Each row is followed by its class.
[ -30  126 -224  273  -63   61  183 -396  -54  -47 -179   91 -100   40
  -61  376  254   54  333  178  -14   54 -257 -262 -246   87 -125  259
  121  168 -447  -68 -333   13   62] => W
[ -99   -8 -636  400 -275  115  209 -298 -207 -181 -112 -176 -134  -83
  121  241  103   37 -167   35 -138  168 -330 -123  -20   62   -6  188
    4 -111 -515 -140 -256  -67  105] => M
[-146  -94  196  -83 -325   18 -590  -85   76  -92  -22    8  -73 -373
 -195  197  570   75  -73  146  349  -25  -38 -242  -59  195   45   68
  -18  186 -277  332  -83  119 -148] => S
[ -22    7  448 -273  458  -55  219  122  423  157  123  234 -385  155
  -10 -281 -289  355  184  -68   65 -226  344 -113  422  331  259 -106
  327  260  -17   72  474  -36    7] => G
[  38  -25 -605  192 -288   90 -121 -478 -222  -37 -224   30 -124    7
 -108  166  313  -67   95   91 -147  165 -488 -133 -281   39 -195  166
  180  -38 -489  125 -184 -122   14] => W
[-113  111 -152  135 -160  131  237 -145   30 -247   -1 -242 -256  -18
  -64   33  178 -116  296   27  -13 -127 -341 -136 -150  -85   50  265
  -69  361 -220  -43 -371  202  159] => B
[-110  106  352   73  161 -492 -190  -20  139  254 -165  378   35 -153
   76  110 -202   43   55   39  290  247  721  -79   24  112 -267  -29
  110  362   63 -141 -356  -32  -96] => B
[ 219   21  251 -292  677   35  295  -15  283  179  131  231  -55  227
  -99  -53 -224  388  177  135 -196 -168   98 -103  232  477  266  -71
  420   27 -338  126  683 -238  101] => A
[ -86  107   82 -102  216  -23   98  259  234  352  183   85  -90   89
   26  -76 -308  245   39 -105  -31 -202  -21 -115  227  343  303  -83
  322  303 -166    2  320 -108   -7] => A
[-133 -114  166  -10 -363 -176 -665   16 -177   21  -96  -91  -43 -152
   28  321  460   85 -107  223  390  169  224 -221 -116  236   34 -206
   62   28 -188  336  137   44 -219] => G
[ 144  223  321  129  232 -183  266  287  431  193 -153  367  183   27
  -72 -225 -407  100   -3 -167 -112  187  480  -76  122 -127  -51 -330
   87  366  549 -382 -314   33  220] => M
[ -45    9   70  -68 -218 -246 -394  -17 -150  100   97   36  -73 -278
 -158  247  580   80 -248  196  236  244  -69  -43 -247  306   66   99
  133  267 -451  515  244 -207  190] => F
[   5  247  269  113  148 -196   40   95  316  309  -47  201   80 -261
   -9   69 -164   83  -29   44  137  138  503 -224   87   78   10 -221
  100  500  227 -276 -398   22  103] => Q
[-123  -32 -267  305 -183  131   29 -344  -53  -24 -144   15 -203 -119
  -31   80   61   87  133   88 -108  -50 -292  -35  -28  -29  -34   95
  104  109 -104 -155 -195 -107    3] => E
[ 285   -3   72 -423 -213   26  220  298 -277  249  361  296  532  208
 -162 -103  647 -315    5 -113 -126 -130 -456  321 -435  -17  335  527
   33   33   83   40 -175 -155  295] => X
[  84 -193   61  -57 -215 -172 -561  -45 -193    4  139 -203  -26 -325
 -149  222  657   30 -270  184  302   39  155 -119 -289  328  130  -64
  119  256 -297  376  -34   34  -61] => A
[-198   18 -112    2   40   75  114 -383 -197  -77  -71  118 -340   70
  -46   87  297   22  185   67 -102   22 -415 -192  210   72  -99  256
   17  136 -191   13   61 -145   96] => X
[ -85   82 -513  322 -385   93  347 -181  -76 -144 -224  -70 -132  247
    3  130  -31 -115 -126  -83 -238  149 -402  -84   79    4  109  -18
  -84 -144  -21   -9 -202   10  -37] => M
[-236  290  241   32  274 -311  333  165  297  151   76  280   65   65
  -57  -44 -103  189  -48 -102 -164  172   90 -167   77  125  242 -184
  153  627  172 -116   40 -214   42] => Q
[ 137  168  211   52  157 -223  -18  -28  131  157 -136  366  129 -178
 -154   10  102  112  117   37  -49  267  284 -109 -112   35 -118 -345
   65  276  371 -137 -177 -111   49] => F
[ -79  411  322  -21  372 -227  229  -63  515  162  -93  641  -65 -304
 -132  -23   53  149  140   30   52  268  362 -224  147   71 -181 -104
  139  661  150 -311 -313  -66  332] => C
[  85  -50 -477  126 -118  -27  -30 -444 -210   19 -150 -101 -243  -26
    4  312  200  -60    4  237  -18   80 -361  -54  -53  160 -185  163
   45   64 -491  162   18 -171   83] => C
[  -5  251  -61  134  -20 -212  186  146   42  247  -94  341  233  123
   11  -26  -85   19   35  -17  -23  267   42 -219 -140   -8   74   57
  325  389   78 -376 -322 -176  192] => B
[ 238 -281 -215 -173  -97  -92 -647 -134 -326   13   29 -236  -45 -234
 -279  177  604    1 -174  308  154  -10 -271 -180 -409  234 -112   60
  189  434 -527  364  107 -128   51] => E
[ 269 -118 -131 -429 -226   42  132  382 -324   54  440  -93  297    0
 -313 -190  539 -340 -384    3 -211  -68 -477  379 -133   35  380  437
  -70   82   -5 -124 -112 -153  363] => E
[-297  172 -115  398 -118 -113   35  111   83   18   12   18  169  -85
  127  -27 -117  161 -263 -174 -181  397  300 -245   57  -91  168 -367
   42  172  289 -406 -375  -57  -72] => A
[ -74  -43 -497  401 -468  168   14 -353 -211   -1 -240 -101 -172   80
  105  145  160   93  157  -96 -179  162 -303 -260 -179 -113  -32   12
  207 -110 -165 -100 -164   28  -56] => Q
[ 166 -118  202 -246 -149 -161 -606   13  -13  168   73   18  -33 -309
 -204  256  671   85  -81  163  387  -10  103 -228 -264  294  -15   32
  215  393 -353  486  164   54  -48] => G
[  79 -154 -613  177 -242   60   15 -436 -290 -165  -63 -228 -148   80
  -31  259  418 -107    6  134 -139   33 -429 -176 -311   98   -6   97
   86   14 -325   52 -251  -28  -55] => H
[ 226  -32  -77    1 -494  271   63  378 -263  147  297 -241  392   90
   45 -124  382 -184  108  -90 -196  -91 -118  255 -436 -114  318   97
  173 -194  312 -325 -307  113  189] => M
[-102 -209   35  -62 -200  -48 -755 -207 -220  183   41   16   -7 -360
 -123   92  539  103 -100  105  290 -118 -105 -136 -276  202  -78  182
  232  359 -350  290  -30 -110 -127] => W
[  53   76  366 -305  750  -24  435   87  522  265  154  216 -257  169
 -176 -235 -425  452   65   45 -139 -284   84 -138  472  437  415 -129
  251  402 -150   26  582 -183   75] => W
[ 130  -76 -322   61  -92  -84   42 -239 -178 -173 -160 -106 -170  -63
   22  318  326 -153  113  341  282    7 -184 -219 -203  162 -158  304
   -1  228 -527 -101 -406   85  109] => E
[-105   13 -293  131  -33   56  120 -458 -342 -201  -78 -156 -206   64
   -1  302  359   90  125  152 -135  119 -236 -144 -152  220 -111  252
    2   89 -564   64  -12 -114   23] => X
[   8   69  110 -118  622  -96  447   -1  412  308  150  327  -14  204
  -10 -226 -240  342  -82 -240 -245 -105  -60 -130  391  294  363    8
  297  206 -274  146  428 -169   76] => M
[-307  441   65  250  -27 -140  242  272  309  182  -81  224  143 -116
  -35  -68 -219  101 -119  -96 -317  517   89 -139  105  -40  154 -306
  -46  405  270 -237 -164  -71  216] => S
[ -89  -31 -416   11 -387  -85 -489  -71 -325  -38  -50 -183  206  -36
  -58  258  632  -63 -349  145  -49  410 -382 -192 -358  273    4  -43
   60  -34 -587  393   80 -193  -80] => W
[  -9   89  516 -323  624 -209  424   53  437  154   62  412 -534  161
 -205  -96 -251  425  246   46  -38 -178  162   33  321  339  178  -19
  237  534 -363  249  672 -209  312] => E
[ 208  -94  138 -217  614   -2  213  -12  260  177  104   68 -177   97
  -40  -94 -222  333  285  124 -102 -277  137 -103  125  332  229 -129
  349  274 -332   28  426   20   61] => Q
[ 203 -127   32 -100  110 -159 -450  -79  -64   78 -153 -110  -26 -143
  -39  301  435   45   64  402  255  107   11 -187 -330  264 -261  -55
  166  250 -572  340  224   30  117] => B
[ 296   12  -11 -295 -304   12  167  487 -160  119  300 -247  303  267
   49 -111  316 -392   35   26   72  -92 -105  286 -410   91  348  249
   47  -80    8   13 -193  140  215] => H
[  39    9  -82    7   48 -122 -380 -103  -86  350  129   -3  181 -502
 -292  105  518   67 -355   90  -45   60 -351   83  -99  224  118   41
  -38  494 -420  306   45 -240  158] => A
[-116  250  666  -54  203 -300  -81  123  531  376   19  670  238 -278
  -50 -129  -38  190   46 -153  237   85  507 -153  216  -32   44  137
  286  548  193 -218 -286  -98  184] => S
[ -94 -149 -158 -150 -224 -248 -407  101 -326  -65  178 -300   29 -117
 -156  182  637 -123 -335  243  173  152 -314   27 -312  238  218   64
   13  174 -520  468  224  -83  -94] => Q
[ 188   17  226 -182  626 -135  429   97  314  445  116  342 -178  139
 -140 -166 -246  371   99  -63 -296 -149   34   66  178  360  356 -189
  372  346 -131  181  606 -229  148] => H
[ 108   -8  306 -239  569 -147  340  137  322  266   48  401 -337  152
 -237 -377 -470  310  108  -46 -194 -212   89   48  318  248  178 -189
  315  433  107 -143  335 -292  238] => W
[ 329 -104 -175 -442 -428  187  200  471 -602   94  410 -158  449  187
 -360 -148  849 -538 -296  -50 -282  -98 -899  344 -143  -16  634  341
 -285 -153  259   73  -89  -52  147] => C
[  36   22   50  -90 -647  399  161  427 -394  147  475 -212  452   44
   27 -160  631 -210  172 -299 -315 -138 -395  310 -399 -275  516  339
  -74 -158  412 -199 -264   96  135] => F
[  -7  -72  100 -106  312  -30  -11  -42  139  142   91  -74 -454  -30
   36  -77 -303  468  106   78  -14  -48  399 -119  132  409   93 -222
  378  130 -358   56  536 -101   34] => Q
[ 102   77 -609  118 -146   33  185 -345 -224   29 -156  -48   44  107
  -66  185  182 -234 -175  172 -236  186 -574   31  -94  197   -4  183
    4 -135 -347  160  -55 -178   95] => W
[ -85 -137 -126   -8   56 -136 -615 -163  -73   90  -36  119  101 -305
  -94  199  539  126 -139  206  253   41 -243 -209 -258  165 -225  139
  160  467 -606  244   25 -124   -7] => G
[ -12  -79 -469  253 -187  187  180 -279  -93 -194 -153 -124  -69  157
    7  153  107   22  119   71 -193  -22 -502 -145 -152    1   18  119
  -83  -12 -261  -17 -170   -6  -60] => G
[-105 -166 -186  -21 -141 -139 -606  -42 -290   60   49 -340   54 -158
   39  383  448  -12 -265  254  161   53 -265 -176 -186  309  -67   31
   41  251 -601  437  218 -131 -120] => B
[ 195   94   67 -368 -314  142  219  377 -379  154  428 -108  339  -94
 -280 -222  553 -375  -27  -76 -309  -42 -406  395 -398  -89  419  392
  -57   77  239  -81 -168  -36  366] => W
[ 177   18 -315  -83   99  -52  136 -341 -190  -65 -164   94 -134   22
 -201  230   87 -225  133  417   58  -36 -309   98  -89  260 -171  305
  -16   65 -406   82 -120 -130   73] => M
[ 171   69 -517  208  -51  -41  142 -343 -123   61 -254  200  -37  198
   34  209   34  -48   48  123   91   76 -233 -188 -130  252 -191  252
  328   35 -475  -64 -262 -152   54] => E
[ -88  173  275  189  -28 -108   -2  143  355  321  -70  370   83 -237
  -55  -62 -191  185 -158 -179   79  131  454 -202  273 -109  125 -123
  143  448  345 -324 -334   31   49] => A
[ 265 -267 -106 -279 -125 -132 -682   12 -388  -95  -41 -186   85 -131
  -88  393  780 -158  109  400  351  -25 -255 -254 -512  365 -246  141
   93  286 -685  423   -4   98   14] => W
[ 209   -1 -295 -126 -517  206   88  345 -703  152  419 -434  516  150
  -47   74  715 -292 -114  -39 -530  173 -564  405 -595    0  374  150
  -43 -331    2   17   83 -171  225] => C
[ -12   26  116 -194 -499  187  160  425 -337  -45  393 -176  327 -151
 -167 -108  654 -368   73  -53 -170 -100 -402  353 -245 -210  498  283
 -265   -3  329 -235 -400  125  138] => Q
[-269   -6 -484  356 -208   84 -101 -450   12  -64  -74 -284 -339  -82
  170   32    8  118   -2   27   66  -31 -168 -269   45   94    1  154
  272  241 -411 -134 -230   19  -38] => E
[-114   59 -466    1  -64 -131  174 -349 -190  -99  -26   37   25   32
 -110   29  346 -239 -283  181 -196  214 -585  133  -21  201   85  285
  -28   20 -387   67 -111 -362  114] => E
[  54  -41 -544  159  159  -14   32 -409  -29  109 -197   50 -144  114
   -3  232  142   53    2  217   10    9 -475 -216  -71  198 -174  245
  265  277 -770   78   31  -95  112] => C
[ -53  117 -334  166  -94    1  344 -411 -112  -98 -188   38 -194   61
   39  255  309   14    7   27 -179  227 -244 -174    5  227  -35   77
  -98   20 -253  101  -72  -42   39] => M
[  75 -144  255 -238  559 -117  151   24  201   88  220   17 -333  160
  -95  -93  -71  404  241  137  -88 -230  151   -3   11  260  230 -134
  382  337 -357  140  608 -169   41] => B
[  96   68 -144  -60 -552  241  148  239 -354  158  399  -39  494   24
 -145 -144  789 -138  -16 -131 -297   65 -502  296 -505 -198  563  270
  139 -213  134 -191 -187 -135  206] => X
[ 326 -160   23 -310 -480  113 -198  243 -493 -173  445 -231  487  -83
  -98 -140  784 -295  -15   39  -57   -1 -122  341 -448 -149  310  253
   10 -389  224 -178 -264 -120  174] => B
[ 105 -195 -429  -45 -332  -26 -550   48 -325   35   62 -101  224  -71
   75  144  518  -78 -456  -26  152  147 -294 -211 -171  275 -105  183
  198  -15 -472  330   38  -99   28] => M
[-153   95 -406  258 -215   13  263 -343 -126 -472  -55 -207 -161   -5
    7   95  275  -42   63   73 -142  234 -231 -108 -200  161   66  160
   10 -110 -398  -39 -320  -12    3] => W
[ 139 -275 -320   14 -272   51 -709 -152 -616  169   38 -245  149 -104
   -3  250  633   10 -152  193   84   49 -332 -168 -398  269 -171   98
  266    6 -404  238  123 -219  -70] => S
[ 249 -209  128 -317  605  -43  360  -41  240   37  102   79 -361  319
 -153 -136 -374  275  169  214    1 -405  126   16  134  287  239  105
  358  232 -447    7  428 -113  112] => B
[-127  -57 -446  211  -76  -86   24 -382 -224  -62  -27 -280 -161  -84
   95  221  210   21  -12  101 -119   76 -400  -28 -290  143 -101  274
   68  155 -690  130  -20 -152  107] => E
[ -55 -194 -120 -139 -235 -124 -715 -124 -166  -81   83 -231  162 -231
   -3  198  596  -47 -187  189  229   74 -129 -200 -438  244 -167  246
  190  229 -651  356  -43  -60   27] => M
[ 102  -97  218 -212  322 -156  -68  171  231  281   18  104 -278   25
    2  126 -245  353  318  143   77 -160  231  -50  -63  297   84 -127
  338  305 -561  233  536    5  107] => H
[ -79  126 -511  301 -249   28  273 -321  -46  -58 -129   81 -134   44
   62  160  215  -27 -116   26   24  148 -373 -128   52  105   69  141
   78  -63 -200  -76 -207  -95  -15] => C
[ 112 -145  122 -164  413 -192  242   65  189  236  147   27   -8   46
  103  102  -11  120  115   15 -104 -135   56  -86   73  264  203  119
  145  291 -487   51  104   31   29] => C
